Below are the code and all the weights of a small trained network. Each question names an input and a class and asks about switching units off, where a switched-off unit gives its printed mean instead of its output.

import numpy as np


def w(rows, s, z=0):
    codes = np.array(rows[::2]) - 128.0
    scale = np.full(codes.shape[1], s)
    scale[-1] = z or s
    return codes * scale


def f(y):
    return y / 2 * (1 + np.tanh(0.7978845608 * (y + 0.044715 * y**3)))


def log_softmax(a):
    a = a - a.max(-1, keepdims=True)
    return a - np.log(np.exp(a).sum(-1, keepdims=True))


def net(x, mask):
    res = np.array(x, float).reshape(1, 6) / 4 @ E
    y = f(res @ A[0][:, :-1].T + A[0][:, -1])
    res = res + np.where(mask, y, B[0][:, -1]) @ B[0][:, :-1]
    return log_softmax(res[-1] @ U[:, :-1].T + U[:, -1])


A, B = {}, {}
E = w([
[128,128,128,128,128,127,128,128],'x0',
[128,128,129,128,128,128,128,128],'x1',
[78,187,121,133,104,131,212,161],'x2',
[127,128,128,128,128,128,129,129],'x3',
[136,143,129,118,143,249,120,128],'x4',
[139,148,152,239,128,128,121,105],'x5',
],0.012)
A[0] = w([
[167,107,139,217,124,128,59,85,130],'N1',
[147,164,131,116,148,254,115,127,178],'N2',
[156,63,125,33,139,122,81,118,195],'N3',
[85,189,125,42,104,124,190,157,136],'N4',
[137,143,129,125,143,39,129,130,254],'N5',
[102,216,136,222,113,134,189,135,75],'N6',
],0.021,0.0079)
B[0] = w([
[175,113,171,188,195,109,136,111,220],'N1',
[140,156,121,112,178,250,93,131,252],'N2',
[99,147,117,107,65,119,52,115,231],'N3',
[113,129,109,101,148,144,232,167,233],'N4',
[116,95,140,153,67,49,173,124,215],'N5',
[113,130,113,90,61,130,52,113,220],'N6',
],0.023,0.02)
U = w([
[79,113,110,110,25,41,72,89,253],'0',
[108,178,96,81,101,169,26,94,124],'1',
[179,71,178,209,173,45,189,107,144],'2',
[194,136,160,176,241,161,137,113,31],'3',
[103,99,106,122,131,66,255,176,134],'4',
[126,160,93,94,214,178,209,180,25],'5',
],0.0055,0.0017)

Each question gives the input, the list of numbers given to net, and the class t.
The units are the neurons (one row each of A and B). Each row of codes is followed by its name. A weight is (code - 128) times the scale printed after its matrix; where a second scale follows, it is the last column's (A, B and U).
mask holds one flag per neuron, in row order. A switched-off neuron (its flag False) gives its mean, the last column of its row in B, instead of its output. The means were averaged over made-up inputs and are rounded, as every weight is.
A unit's drop is (log p(t) with every unit on - log p(t) with that unit switched off) / (log p(t) with every unit on - log p(t) with every unit switched off).
The circuit of an input: a set's keep is (log p(t) with only the set's units on - log p(t) with every unit switched off) / (log p(t) with every unit on - log p(t) with every unit switched off). Starting from all 6 units, units are removed one at a time, each time the one whose removal leaves the highest keep (on an exact tie, the one counted first), for as long as the keep stays at least 0.8.
units of the circuit, in order: the units of the circuit, biggest drop first
most important unit: the unit with the biggest drop
k most important neurons: the k neurons with the biggest drops, biggest first
drop of u: that unit's drop, to one decimal
input [-6,8,4,6,-7,-1], class 4: most important unit -> N3
input [-4,4,-1,0,-1,6], class 2: 3 most important neurons -> N1; N2; N3
input [-5,-4,-1,-1,3,6], class 3: 2 most important neurons -> N1; N3
input [6,4,6,8,-1,7], class 0: 2 most important neurons -> N2; N6
input [3,-1,-4,1,-1,8], class 2: units of the circuit, in order -> N2; N1
input [0,8,3,2,-1,-8], class 4: units of the circuit, in order -> N4; N2
input [-5,4,7,-3,2,-1], class 5: 2 most important neurons -> N4; N3
input [-1,2,-1,-3,4,2], class 3: 3 most important neurons -> N3; N4; N6
input [-6,-2,0,1,-2,8], class 2: units of the circuit, in order -> N1; N2
input [1,-3,5,3,-3,8], class 0: 2 most important neurons -> N6; N2
input [-8,-2,1,0,-2,-5], class 4: 2 most important neurons -> N4; N6
input [5,2,7,2,-1,-4], class 4: units of the circuit, in order -> N2; N4
input [-4,-7,1,1,1,-1], class 5: 3 most important neurons -> N6; N3; N5
input [5,-6,4,-5,6,-6], class 5: most important unit -> N4
input [2,0,-7,1,-4,2], class 2: 2 most important neurons -> N1; N6
input [0,7,-5,-4,7,2], class 3: 2 most important neurons -> N1; N6
input [-3,-1,0,-3,2,1], class 3: 3 most important neurons -> N3; N6; N4
input [8,4,6,3,4,0], class 5: 2 most important neurons -> N4; N3
input [0,7,-8,0,-6,1], class 2: drop of N6 -> 0.8
input [6,6,-6,7,-7,-7], class 0: drop of N1 -> 0.0
input [-7,2,-3,-1,-5,-8], class 0: most important unit -> N3
input [-1,-8,8,7,-2,-2], class 4: drop of N2 -> 0.2
